[  4  -9   6   3  11   2  -4  -6  11  -4  -4   2  12  -5   8   3  -4  -8
 -12 -10  -2   1  -5   0  13  -3  -3   8  -4  -9  -3   0 -23  -5  13  -1
  -4   3   7  -7  14   8   4]
4
[-11  -2   6 -26  11   1  20  -2 -38 -18  14  -5  67  -1  -6  17  -7  48
  19  -3   4  -8  -2  11 -39   8 -30  38  20 -42   6 -61 -46  -9  30  -3
 -62 -10  -5 -11 -30   7 -49]
6
[  2  -2   1   3   1   2 -10  -3  10  -5 -13   7  13   0  -3  -2  -1 -10
 -13  -5  -4   5  17   2  11  -7   3   4 -12  10   7   1   2  -1  -2   3
   8  10   9   2  -2   9   4]
5
[ -5 -16  -6  -4 -27  13 -18 -25 -56 -32  28  54 -19  37 -23 -17  46 -60
  19  -9 -58  28   8   6  36   2 -31  25  15   6   7   0  40 -37   5 -21
  46 -17 -32 -50 -54  48 -56]
4
[  0 -23  12   9  -9  16  -7 -15 -22  -8  -7   6   6   9  -8  -2   8  -8
  -4  -5  -3  -1  -4   2   9   6  10   6 -18 -17  -6  -4  -9  -2  -4 -15
   8  -8  -5   4  10   5   5]
1
[ 17 -18  -7  22 -26   8  14  22 -19 -25 -11  34  17  27  -8  -3   7  21
 -20 -18   0  16  30 -14 -23   7  -1 -19  -6  30 -22   5  26  30 -37  15
  21  17   4   4  19  43  -9]
4
[-34   3 -24  -4 -23   2   6  -1  -5 -21 -23  14  -7  26  34 -21  -9 -18
  11 -15  -1  36   2  14  31 -16  33   0   5 -10 -14  25  -4 -33 -21 -15
   9  -3  45 -25 -22  11  32]
2
[ 20 -25 -31  15  -6   4 -12  10   1  14 -20  -6  -7  -1   6  -2  -5   8
 -15  -1  10   7   1 -11  11  -3   8   6   9  35  -3   9   6   3  13 -12
  24   6   0  -6  30  -6  12]
1
[ 37   3 -19  10 -22  15 -31 -37 -38  11 -22   0 -19  -2  12 -21 -27   3
 -53  38  -8  41 -35 -10   6  10   1  -1  11  17  20 -31 -22 -18  28 -19
   1   4 -43 -28 -28 -17 -33]
3
[  2 -13   8 -11  12  19  -4   4   4  -4   2 -17  -5   7   1   8  -5  -4
 -18 -14 -12  -8 -21 -16  -3   4 -25 -19   5   5   6   0 -10  19  -2   7
   1   7 -11 -10  13  -4  -3]
2
[ 23 -11 -32  29 -37  -6  11  10  14  20 -20  55 -48  46  13 -61   5  33
  36  -7  17   6  10 -12 -21  14  25  -5  31  40  25  -6  62   6 -17  -9
 101   1  -1 -23  -4 -30   2]
3
[-10 -23 -16 -53  32  43 -38  54  41   6  38 -77 -15  -2 -30 -14  -4  -6
 -30  -1 -24 -26 -30 -36  25  23   0  15  44  34   2 -22  50  27 -10 -25
  44  -8 -24 -25  50 -21  -3]
5
[-16   2   5  37   7  23 -12   1  11 -25 -65  -3  43 -22 -25 -39  -6  32
  -1  20  10   2 -35 -24  14  12  -3  17  44 -38   0 -26  25 -11 -20 -37
   0   2  16  30 -55  19 -26]
5
[ 15 -25  18  15  11  20  17  -9  33 -41 -23  28   1  16  -5 -19   7 -36
  -5   0  11  -2 -26   4   2  15 -18 -27  18   0   0  17  56  11 -10  15
  36   7  13  12  11  12 -23]
0
[ 15 -48  -8  12  13  13  42   0   5 -18 -96   8  -3  41  32 -48 -17  27
 -16  17  54   6 -28 -12 -49   4   0  -6  11   8  11 -12  51  13  -6   7
  15  21   1  22   1 -18  17]
7
[ -9 -29   4  -1 -10  36   1  18 -12 -14 -14 -16 -10  10   3 -14 -10   8
 -15  -2   9   4 -14  -4   7  12  18  -8   6  -1 -12  -2  27  10  -6  -8
   6  -2   1  18  27  -5  16]
2
[  0   4   7  -7   5  -2   0   3   5  -2  -6   0  23  -7  -4  -8  -3   3
   1  -4  -1  -2   5   9   7  -3  -3  -1   6 -12  11  -2  -1   3  -3   4
   2   2   9   5   5  -1  16]
7
[-44 -30  15  -2  21   5 -12   4  86 -12 -52  13 -33  24 -23 -28 -18 -33
  -3  -2   5 -59  -2   3   3 -11 -48 -34  17   4  38  32  30  24 -29   8
  35  21  -5 -15  35 -29  62]
2
[-12  -4   6 -14   2   0   0   8  14   9 -12  11  -1  -5   2  -5   9   1
  -7   4  -3   0   5   7  17   2   1   8  -8   3   4   5   4   4   5   6
  26  10   3   2   7  -2  10]
2
[  4 -26  13  12  12  -3   2  -2   5  -2 -34   9  24   9  -1  -6  18  24
 -15   4  11  11   6   0  -8  -1   4  18  -8 -13 -14  -3  -8   1   4 -10
   8  13   2   5  15   4  -2]
0
[-11  -9   6   3  13   8 -11 -13  29   2 -10 -10  11  18  21  16  -3 -22
 -22  -8  15   2  10 -10   0  -7  10   1  -3  11 -21   7  -4   7   7   3
 -24   9  15   6  24   9   8]
6
[-20   6  -4  13  19 -13  -7  -3  28   7 -30   3  -3  15  10 -12   4   1
 -21  12  15  15   7 -14   0  -7  17  12  12   9 -20   1   7  -1  12 -15
   0   7   7   7   0 -13   3]
0
[  9 -16  15 -33  16  -1 -37 -21  14  26 -12 -55  72 -13  -7  13 -12  41
   4 -16  15   1  -5  -9   1 -11 -30  13  64 -48  -4 -20 -43  19  18  -4
 -24  -5 -28  23  24 -22  33]
7
[  1 -20  11  17  50   6  19 -12  26  12 -47  85   3   0 -45 -25   1 -20
  -9   6  13 -21 -24 -13 -22  12  -4 -12 -24 -31  -2  10 -14   8 -39   4
 -32  -2  28  -2  -2  48   8]
7
[ -5  43  42 -38 -26   9   8 -27 -34 -21  35 -16  51  -4  35  22  -2  38
  51 -38 -29  -6  36  28   2  -4  -4   5 -37 -31  14 -26  18 -11 -14   5
   9 -15  -9  29 -40 -21  49]
1
[  4  -8  -9  16   3  -6  -1   9  -6  -4   0   8 -18   3   8  -5  -7  -6
 -17  -1   0   5 -21 -10   4   2  -6  -9   5  14  -4   1   6   0  12  -5
  -3   4  -1   3  10  -3   2]
4
[-38  -8  68  -8 -11  40   0  14 -12   3  15 -48  29   1 -15   9  42  36
  17 -17 -30 -10  -6  15  -1  -1  -5   5 -25 -37  15 -20  20 -20 -18  17
 -57  14  21  -4   2  42 -42]
3
[ -6  -9  13  -3   6  24   4   5   8 -13  -8  -5   6   3  20   8   6   0
 -12  -5  -1  -3   6  -7   1  -3 -18  32 -16   3  -2  -5  -9  -5   9   4
   7  -3  -7   2  24  11 -10]
4
[ -5  57  16 -64  -5   7  -2  16 -16  52  77  -2  -3  -9 -14  44   1 -60
  -2 -12  13   0   3  25   4   5   2  16 -19 -29  -4  17 -34  37  16  26
 -65 -15 -11  55  -4   2 -13]
0
[ 12 -32   2 -16  -3  20   3  14  -3  -4  -8 -12  -4 -10  -2  -5  12  10
  -3   4  -2   1 -11  -2   6  15  10   7  -5  -2  -4  -4   5   9   0  -1
  31  -1 -15   9  17  -1  -6]
5
[  1   8  -1  -7   0   2  -5  11  -8   7   8 -13 -11   0   4  13  -5  -3
   4  -8   0   6 -28  -5   1   7   1  -5  13   5  -4  -3   2  10   6   4
 -11  -5  15  10   6  -9  -4]
6
[ 14  -1  -1  -2   8  16   3  15  -5  -7  -8 -16  -9  -1   7   5  -2  -9
  -8  -7  -2  -1 -26  -4   3  -2 -27 -15   4  10  -3   5  16   3  -2   2
   3   2   1   7   7   1   5]
1
[  8   7   0  18   1   3   0  13   4   4  -3  -4 -10   8  14 -11   3  12
  -7  -3  -6  12 -20 -10   5   2  -8  -2   5  17   2   0   8   2  -1  -1
  27   7   3   6   3 -14  -1]
3
[  7   6  -4  -5   1   6  -1   4   3  -6   3 -10 -15  -9  -3  -3  -8 -12
  -9   3 -14  -6   1  -9   3   1   0  -7  -3  24   9   1   0   5  -3   4
   7  -5  -8   6  -6  -8   3]
5
[ -6   9   4  -7  -4 -13   2   3  -3  -3  -5   2   7  -4  11   6  -2   0
  -4  -3  -6   2   6  10   7  -8  -4   7 -11  -8   2   0 -12  -9  11   4
  -6   4   2  -1  -8   0   7]
4
[ 12 -22 -14   0   3  15 -10   2   2  -5 -34  -3 -15  -1  19   0   8 -11
 -15  20   5  13  -1  -6  -1   1  15   9  -3  20  -6   6 -24   0   7  -3
  13  -2  -9  -8   6  -7 -15]
0
[  5   1   1   7   6   2  -1   3  -1   0  -2 -11   1   2   0  -7  -8  10
   5 -17  -8  -2 -18 -17  -5  -4 -11 -32  12  -2   3   6   8   6  -7  -2
  -6  -2   5  -2  13  -3  18]
7
[  1   6   5 -16   9   2  -5   5   9   8   5 -15 -13 -12  -2  11  -6  -7
 -17   3 -20   3 -24   0  14   2  -5  -4   4   2  12   4  -6   5   7  10
  -4  -1  -1  -5   2  -3  -2]
4
[  8   4   5 -10   4  12  -7  11   0   3  10 -16  -4  -4   6   6   1  -1
  -6  -1  -8   5 -26 -10  -1   6  -2  -1   3  15   0  -1  -6   2  -5   9
  -9  -8   8   0   7   3 -15]
3
[-44  16  17  37   7 -26  12 -87  18  -5   3  -5  15  -6  55  -7  23   8
  26   4 -11  30   0 -38  18 -10  14  12  13   0 -30  -7 -56 -54  35   0
 -14 -20  -6   1 -19  -4 -24]
7
[-14   2 -20   3   5 -16   7  33   3  23 -40  -9   0 -16   0   1   3  15
 -11  34  10  -2  -1  -1   1  -8 -10   2  -9   8  -1  -5  -5  -9  22   0
 -12  20 -13  -7  -4  -3  -4]
7
[  5  16  47  -1  15 -26  13 -45  33  24  15   1 102  55   4  30   6  19
  14 -44  28  -9  49  -6 -51 -18  14  28  -1  -9  -4 -30  -8  27 -33  29
 -41  10  43  -9  -5  38  18]
7
[ -2  -9  -6   5   6  -1  -1   0   6   2 -19  10  16   1   3  -9   0  -2
  -7  -4   3   3   6  -1  11  -1   1  14  -2   6  -4   0  -4  -7   9  -7
   3   9  11   6   4   1   8]
6
[ 16  -7  33 -17 -12 -40  -9 -25 -11 -10  -4  54  84  10 -16   4  18  56
  47 -42  -9  11  30  50 -11 -21 -16  -4  17 -56  17   2  11   5  -7 -14
  -7  10  34   0 -27  21  40]
1
[-23  -1 -10 -19 -28   6 -46 -36  14 -19 -68 -28  44   8 -20 -46 -33  15
  12  19  -9  13  42  -3  29  -3  38   1  45  34  50 -18  51  -5 -14  -3
  14  11   1  23 -56 -44  23]
6
[  2  -3   9  -2  -4 -10   3   2   5  -1  -3  10  14   3  -4  -5   7   5
   2 -12  -6   0   4   7   4  -3   1   1  -5  -3   4  -2   8   2  -5   0
  16   4  11   5  -3   3  14]
5
[ -6   0  13  -6   6  -9   0  -1   9  -1  -4   1  16   2   3   3   1  -7
 -13 -11  -2  -4   1   4  10  -4 -10  12  -9 -12  -2  -1  -2   0  10   5
   5   7   5   1  11   7  10]
4
[  3 -17   6   7   0  23   6  -4  -5  -2 -10  -5   2  -5   3 -10   1   7
   0 -12  -9   6 -15 -12  12  11   9  -8   9  10  -1  -1  -6   7   0   9
  16  -4   7   7   9   5   3]
2
[  8 -11 -12   1   5  10   5  11   0   2 -11 -18 -19   8  12   0  -7   1
 -10  -8  -3  10 -18 -12   4   0  -5 -19   8   9 -11   8   1  -2   7   1
   6   3   2   1  16 -15   4]
6
[ -6 -12  -8  -1   3  -1   9 -17 -12  -1   0   2   7   8  11 -15  -4  16
  -1  13   7   2  18   8  -4   0  26  23  -7  -5   7 -20 -29 -12  18 -22
  -7  -1 -11  -4 -16 -20  -6]
1
[  0  -3   1   0   1   5  -4  -3   2   3 -16   1  13  -5   1   0   4  -3
  -9  -5   3  -4   6   8  14  -7 -10  17 -12  -6   3   1   3 -10   2  -7
   5  11   5  -1   2   8  10]
1
[ -2   1   3  -3  -5  -6  -4  -4   0 -11 -12   1   8  -6   9  -3 -11  -6
  -3  -3   1  -6   4   5   4  -6   0   7  -5  -6   4   3  -5  -7   4   0
  -5  -3   7  -1   2   7  17]
4
[-14  -7 -15 -39  20   5 -34  67 -19  17   4 -31  82 -22 -48  -3  16 114
  13   1  -3 -25  48 -25 -37  -1 -24  48  25 -14  16 -42   4  29 -13 -40
 -40  22 -25   6  -7  12 -24]
7
[-12  -6 -51 -58  -9 -34 -17  31 -20  38 -25 -18  52 -12  10   9  14  65
 -10  27  12  48 -11   6   8  -2  42  92  21   0  21 -14 -16  -8  31 -22
  -3   5  23  -5 -28 -19 -39]
0
[ 17   3  13   9   6  22 -36 -23  52 -30  10  12 -27   4  25  -1 -19 -52
  17 -43 -15 -25  31 -16  17   4  55 -60  -3  21  11  28  -3  46 -16   1
  27 -10  16  23   2 -37  34]
4
[ -3  13 -12 -12   0  13   2  29  -4   5  -3 -37 -15 -18  -1   2 -10  -3
   1   2 -12  -1 -17  -8  11  -3 -12 -23   8  12   4   7   2   1   2   9
 -11   1  -4  -5  10  -6   5]
7
[ -5  -5  17  14  -1  10 -13  -5   0  -7   4 -13  13  10  24   9   7  -8
  -3  -4  12  -4  -1  -6   5   2   0  12  -7  -6 -13  -8   9   7  32 -17
   7   1  -6  24  20 -10  -3]
6
[  6  -6 -36  25   2  -4 -26  26 -56 -30  27  51   3  68 -26  38 -18 -20
  -2  16   7   9 -19  -7 -35 -11 -47  32 -23  -1  13  -6  27 -23 -12 -41
 -31 -16   2 -50 -28  21 -52]
3
[  3   3   0  -6   9  -6  -3   3   6   5 -10  -8   7  -6  -3   5  -6  -3
  -1   4  -1  -7   6   7   3  -2  -5 -10   4  -1   2   2   2   6   9   7
  -4   8   2  11  -5  -5  13]
6
[ -3  -3  -1  -4  -2  -3  11  10  -2   2 -22   5  14  -5  -2  -2   8   8
   3 -10  -7   9   5   3  12  -3  -1  -2  -1  -3  -6   2  10  -4   1  12
  14   2  10   0   9   7  12]
7
[ 12   2  -2 -18  13  15 -29  17   8 -12  -8 -19  -6  -1   8  18  -5 -23
 -19 -16  10  -7   5  -9   4 -10 -17  10 -10   2 -11  14  -3  14   0  -7
  15  -8   5   7  42  -6  16]
1
[  6 -14  -1   5   3   7  -8  12 -12   0  -4   0  -7  -1  -8  11  -9  11
 -10  15  -2 -11   3   5  -6   0   0  13 -18 -16  10  -4 -19   0  -3 -12
  -7  -1 -15  -5   3  -2   1]
4
[ 14 -18  -3   3   2  14   3  11 -18  -6  -8 -12  -8   6   8  -5  -3   8
 -17  -4  -8  13 -31 -11   0   7 -12 -19  -9   6  -3   4   3   1   4   8
  11   2  -6   2  18  -5  -3]
3
[ 12   6 -17   5  -3   4  -5  16 -17   0  16 -16 -15   4  14   6  -9  -3
  -5  -3 -11  14 -10  -7   5  -3  -4 -18  -2  18   0  13   2  -4   4   8
   4  -5   1   3   4  -6   2]
3
[  1   1   4  -4   7  -2   3  -3   5  -3  -2   0  15  -8  -3   8  -4  -6
  -6  -3  -3  -8  12  10   6  -2  -9   1  -1  -8  -7  -1  -9  -4   7   2
 -12   8   1   5  -2   3   7]
6
[ 10 -11 -19  13  10  -2   9   6  11   1   2  -3 -10  -3  20   4 -14  -3
 -10  21  13   8   6  -3   0  -5   0   6  -2  27  -3   3 -30 -12  30   8
  -5  -2  -7  -7  24  -5 -11]
4
[-10   5  12  -5  -4   0 -11   3   8  -2  -8   2  15 -11  -6   0   2   1
  -3   6  -6  -6  14  11  15  -3  -8   0  -5  -2   9   5   1   3  -2   3
  12  12   2   1  -2   7  14]
2
[  8  12   5 -26  -3 -32  20 -63 -12 -44   6  26  94 -18  -1 -17 -14  29
  11  13 -23   2  84  24  -9  -8  36  35   2  -1  11 -26 -45 -18  -1  -9
 -17 -12  -9   7 -83  10  14]
5
[ -5  -6  -9  -2  16   4  -2  -1  10  -4 -16  -4  13  -1   1  -8  -7  -5
  -9  -3   3  -8   8   1  10  -8 -14   6  -1   4   4   0   2  -7   7  -6
   3   8   1   0   3  -1  17]
1
[  2 -26   8   3  -3   3 -22   6  -5  12 -25 -13   4  -5  -8  -1   9   2
  -8  -3   3  -5  -5  -3   5   3  16   4  -2  -1  -8   1 -20  20  14 -16
  -3  10   1   6  25  -3  11]
6
[  0   3  -3 -12  12   9   5  23  11   3  -9 -24  -8 -15  -9  -4  -9  -1
 -14  -1  -8  -6 -23  -4  13   8 -12 -16  17  17  -6  -1  13  11   5  -1
 -14  19   0   9   0 -12   3]
6
[ -8 -12  11  -4   1  10  -5   4   8  -6 -22   2   5  -6  -1  -8   4   3
  -7  -7  -5  -6   4   1  13   2  -1  -5  -4  -4   0   2   1   5  -4   0
  14  12   5   0   5   3  12]
2
